Below is a small trained network, with its code and all its weights. Each question gives an input and a target symbol and asks what happens when units are switched off, that is, made to give their printed mean instead of their output.

import numpy as np


def w(rows, s, z=0):
    codes = np.array(rows[::2]) - 128.0
    scale = np.full(codes.shape[1], s)
    scale[-1] = z or s
    return codes * scale


def norm(h):
    return h / np.sqrt((h * h).mean(-1, keepdims=True) + 1e-5)


def f(y):
    return y / 2 * (1 + np.tanh(0.7978845608 * (y + 0.044715 * y**3)))


def softmax(a):
    e = np.exp(a - a.max(-1, keepdims=True))
    return e / e.sum(-1, keepdims=True)


def log_softmax(a):
    a = a - a.max(-1, keepdims=True)
    return a - np.log(np.exp(a).sum(-1, keepdims=True))


def net(x, mask):
    ids = ['ΞΣΩαβγδεζηθλμτφψ'.index(c) for c in x.split()]
    T = len(ids)
    res = E[ids] + P[:T]
    r = norm(res)
    for j in range(2):
        rows = slice(4 * j, 4 * j + 4)
        q, k, v = (r @ M[0][rows].T for M in (Q, K, V))
        z = softmax(np.where(np.tri(T) > 0, q @ k.T / 4**0.5, -1e9)) @ v
        o = O[0][rows]
        res = res + np.where(mask[j], z, o[:, -1]) @ o[:, :-1]
    y = f(norm(res) @ A[0][:, :-1].T + A[0][:, -1])
    res = res + np.where(mask[2:14], y, B[0][:, -1]) @ B[0][:, :-1]
    return log_softmax(norm(res)[-1] @ U[:, :-1].T + U[:, -1])


Q, K, V, O, A, B = {}, {}, {}, {}, {}, {}
E = w([
[103,201,159,96,108,113,66],'Ξ',
[93,187,100,154,156,163,177],'Σ',
[113,157,113,120,188,43,69],'Ω',
[54,134,173,166,168,154,232],'α',
[182,209,161,153,99,209,141],'β',
[189,205,164,139,176,106,106],'γ',
[109,179,72,112,100,135,55],'δ',
[97,200,187,117,159,134,168],'ε',
[51,174,210,118,123,145,169],'ζ',
[23,74,140,147,115,145,122],'η',
[113,90,143,175,170,119,116],'θ',
[137,167,82,180,129,191,145],'λ',
[127,183,45,137,165,100,77],'μ',
[78,146,216,148,136,146,193],'τ',
[88,144,246,150,125,126,146],'φ',
[180,201,62,146,133,161,96],'ψ',
],0.011)
P = w([
[128,118,139,118,137,140,119],'0',
[95,250,191,169,183,182,54],'1',
[135,128,131,133,102,97,137],'2',
[90,230,182,175,196,166,54],'3',
[131,104,137,106,153,163,114],'4',
[107,227,139,190,132,89,94],'5',
[141,106,122,104,119,127,142],'6',
[58,188,187,157,223,192,48],'7',
[141,117,117,136,89,79,154],'8',
[74,250,157,175,154,131,91],'9',
[136,101,125,107,122,123,137],'10',
[126,229,134,205,112,78,106],'11',
[138,103,125,107,120,124,137],'12',
],0.017)
Q[0] = w([
[110,185,150,144,46,81,165],'H1',
[98,190,170,78,158,141,70],'H1',
[93,177,72,176,121,162,126],'H1',
[168,98,74,93,84,54,113],'H1',
[122,146,58,173,127,215,138],'H2',
[158,9,55,137,124,98,147],'H2',
[117,93,151,71,255,241,54],'H2',
[122,212,93,158,177,95,124],'H2',
],0.013)
K[0] = w([
[141,150,156,135,74,89,177],'H1',
[151,158,166,74,151,145,108],'H1',
[156,187,87,157,121,178,148],'H1',
[136,112,81,121,100,65,111],'H1',
[141,117,84,145,117,179,146],'H2',
[94,178,104,226,159,111,85],'H2',
[120,111,148,63,250,252,52],'H2',
[165,108,64,73,142,69,160],'H2',
],0.016)
V[0] = w([
[157,53,149,150,202,117,185],'H1',
[134,77,160,95,131,118,36],'H1',
[113,203,99,64,135,152,72],'H1',
[60,143,188,154,100,190,151],'H1',
[16,144,51,136,129,83,193],'H2',
[220,80,133,222,254,103,159],'H2',
[198,186,119,53,201,11,140],'H2',
[96,153,35,157,108,163,70],'H2',
],0.0082)
O[0] = w([
[105,169,128,186,129,160,128,51],'H1',
[102,118,137,137,147,117,83,69],'H1',
[125,163,134,66,101,143,124,217],'H1',
[120,104,108,102,207,116,167,255],'H1',
[45,141,103,79,151,207,94,3],'H2',
[166,187,117,58,153,62,172,148],'H2',
[188,141,186,105,248,144,106,137],'H2',
[90,147,31,178,142,167,155,80],'H2',
],0.012,0.0049)
A[0] = w([
[125,210,161,232,145,74,30,107],'N1',
[35,178,182,131,188,67,28,131],'N2',
[31,185,104,138,67,156,36,120],'N3',
[161,51,54,100,96,76,145,254],'N4',
[57,169,227,194,168,114,195,139],'N5',
[123,107,178,1,102,178,43,152],'N6',
[118,157,226,65,139,66,137,121],'N7',
[129,213,198,140,77,164,165,144],'N8',
[201,51,191,178,140,231,164,153],'N9',
[167,172,193,143,97,60,95,79],'N10',
[80,242,109,160,209,136,16,30],'N11',
[95,233,138,227,116,65,87,45],'N12',
],0.0095,0.006)
B[0] = w([
[98,128,149,245,189,86,194,231],'N1',
[198,144,118,148,55,219,189,227],'N2',
[254,91,163,117,152,20,58,157],'N3',
[132,87,178,148,175,187,82,200],'N4',
[161,136,112,110,156,61,70,244],'N5',
[70,189,96,207,121,71,144,189],'N6',
[83,173,53,156,77,152,103,255],'N7',
[113,21,115,151,138,101,130,219],'N8',
[180,118,82,66,79,115,201,185],'N9',
[75,148,134,175,171,193,127,226],'N10',
[48,34,204,10,76,128,150,190],'N11',
[142,99,12,144,164,91,130,195],'N12',
],0.0092,0.0074)
U = w([
[121,167,129,193,41,157,87,104],'Ξ',
[78,116,102,89,184,225,152,179],'Σ',
[68,170,229,182,126,205,146,117],'Ω',
[90,88,141,80,207,76,234,2],'α',
[174,77,187,141,103,165,211,185],'β',
[209,170,218,126,201,69,88,28],'γ',
[149,124,120,124,112,89,2,188],'δ',
[153,232,72,86,82,99,205,58],'ε',
[56,110,119,114,45,101,153,160],'ζ',
[76,54,148,146,175,168,52,214],'η',
[138,117,74,226,181,88,137,115],'θ',
[96,132,69,173,78,214,136,150],'λ',
[99,107,165,47,130,115,75,244],'μ',
[160,92,72,64,122,26,126,86],'τ',
[127,125,235,164,85,38,104,41],'φ',
[177,159,120,117,188,221,56,214],'ψ',
],0.0091,0.0034)

Each question gives the input, a string of symbols that net reads in full, and the target symbol t.
The units are the heads (4 rows each of Q, K, V and O) and the neurons (one row each of A and B). Each row of codes is followed by its name. A weight is (code - 128) times the scale printed after its matrix; where a second scale follows, it is the last column's (O, A, B and U).
mask holds one flag per unit, heads first, then neurons. A switched-off unit (its flag False) gives its mean, the last column of its rows in O or B, instead of its output. The means were averaged over made-up inputs and are rounded, as every weight is.
A unit's drop is (log p(t) with every unit on - log p(t) with that unit switched off) / (log p(t) with every unit on - log p(t) with every unit switched off).
The circuit of an input: a set's keep is (log p(t) with only the set's units on - log p(t) with every unit switched off) / (log p(t) with every unit on - log p(t) with every unit switched off). Starting from the 12 units with the biggest drops (on a tie, the unit counted first), units are removed one at a time, each time the one whose removal leaves the highest keep (on an exact tie, the one counted first), for as long as the keep stays at least 0.8.
circuit, biggest first: the units of the circuit, biggest drop first
most important unit: the unit with the biggest drop
k most important neurons: the k neurons with the biggest drops, biggest first
heads that matter: for each layer, one digit per head in row order, 1 if its drop is at least 0.15 and else 0, layers parted by /
input θ θ ε Σ θ β β μ, target ε: heads that matter	01
input θ ψ β β ζ θ ψ β, target φ: 2 most important neurons	N3, N6
input β δ λ ψ β Ξ ε μ ε θ θ ψ, target Ω: circuit, biggest first	H2, N11, N2, N6
input β ψ β β Σ β θ β ψ β ε, target ε: heads that matter	01
input τ β φ ψ γ ζ τ β β β β β, target θ: circuit, biggest first	N12, N8
input ε ε β ζ β ε ψ β φ Ξ θ β η, target η: circuit, biggest first	N4
input ε ψ β η β ψ β δ, target θ: circuit, biggest first	H2, N12
input η β ε ζ, target δ: circuit, biggest first	H2, N3
input β ζ ψ ψ τ, target τ: circuit, biggest first	H1, N5, N1, H2
input ζ β β β β θ Σ β ε β, target μ: circuit, biggest first	H2, N11, N3
input ε η η γ β θ δ δ β θ, target η: circuit, biggest first	H2, N11, N3
input Σ λ α ψ, target μ: heads that matter	01
input β β η ζ μ ψ ψ β, target Σ: circuit, biggest first	H2, N11
input Σ Σ ζ β ζ Σ, target φ: 3 most important neurons	N3, N6, N11
input β δ β δ δ Σ Σ, target Σ: heads that matter	01
input θ γ γ Ω β δ, target γ: circuit, biggest first	H2
input β β β β ψ β Σ ψ β ζ, target μ: circuit, biggest first	H2, N3, N11
input β ψ φ θ ε β β ψ Ω α ψ β γ, target γ: heads that matter	01
input τ θ Σ β ε β θ α Σ Ξ β Ξ, target μ: circuit, biggest first	H2, N11
input β β β λ ψ, target ψ: most important neuron	N4
input μ β θ β ζ γ β Ξ θ θ θ γ Ξ, target Ξ: heads that matter	10
input ζ β η φ β Ω ζ θ β θ, target φ: 2 most important neurons	N3, N11
input ε β β λ, target Ω: 3 most important neurons	N11, N2, N6
input β Σ β δ δ ε β β, target η: heads that matter	11
input ε μ β μ β β γ β ε ε, target γ: heads that matter	01
input γ β β ε θ θ δ ζ β, target β: heads that matter	00
input β θ β γ β β ψ β β θ, target α: most important unit	N11
input ε β Ξ ψ ψ α, target β: 2 most important neurons	N2, N9
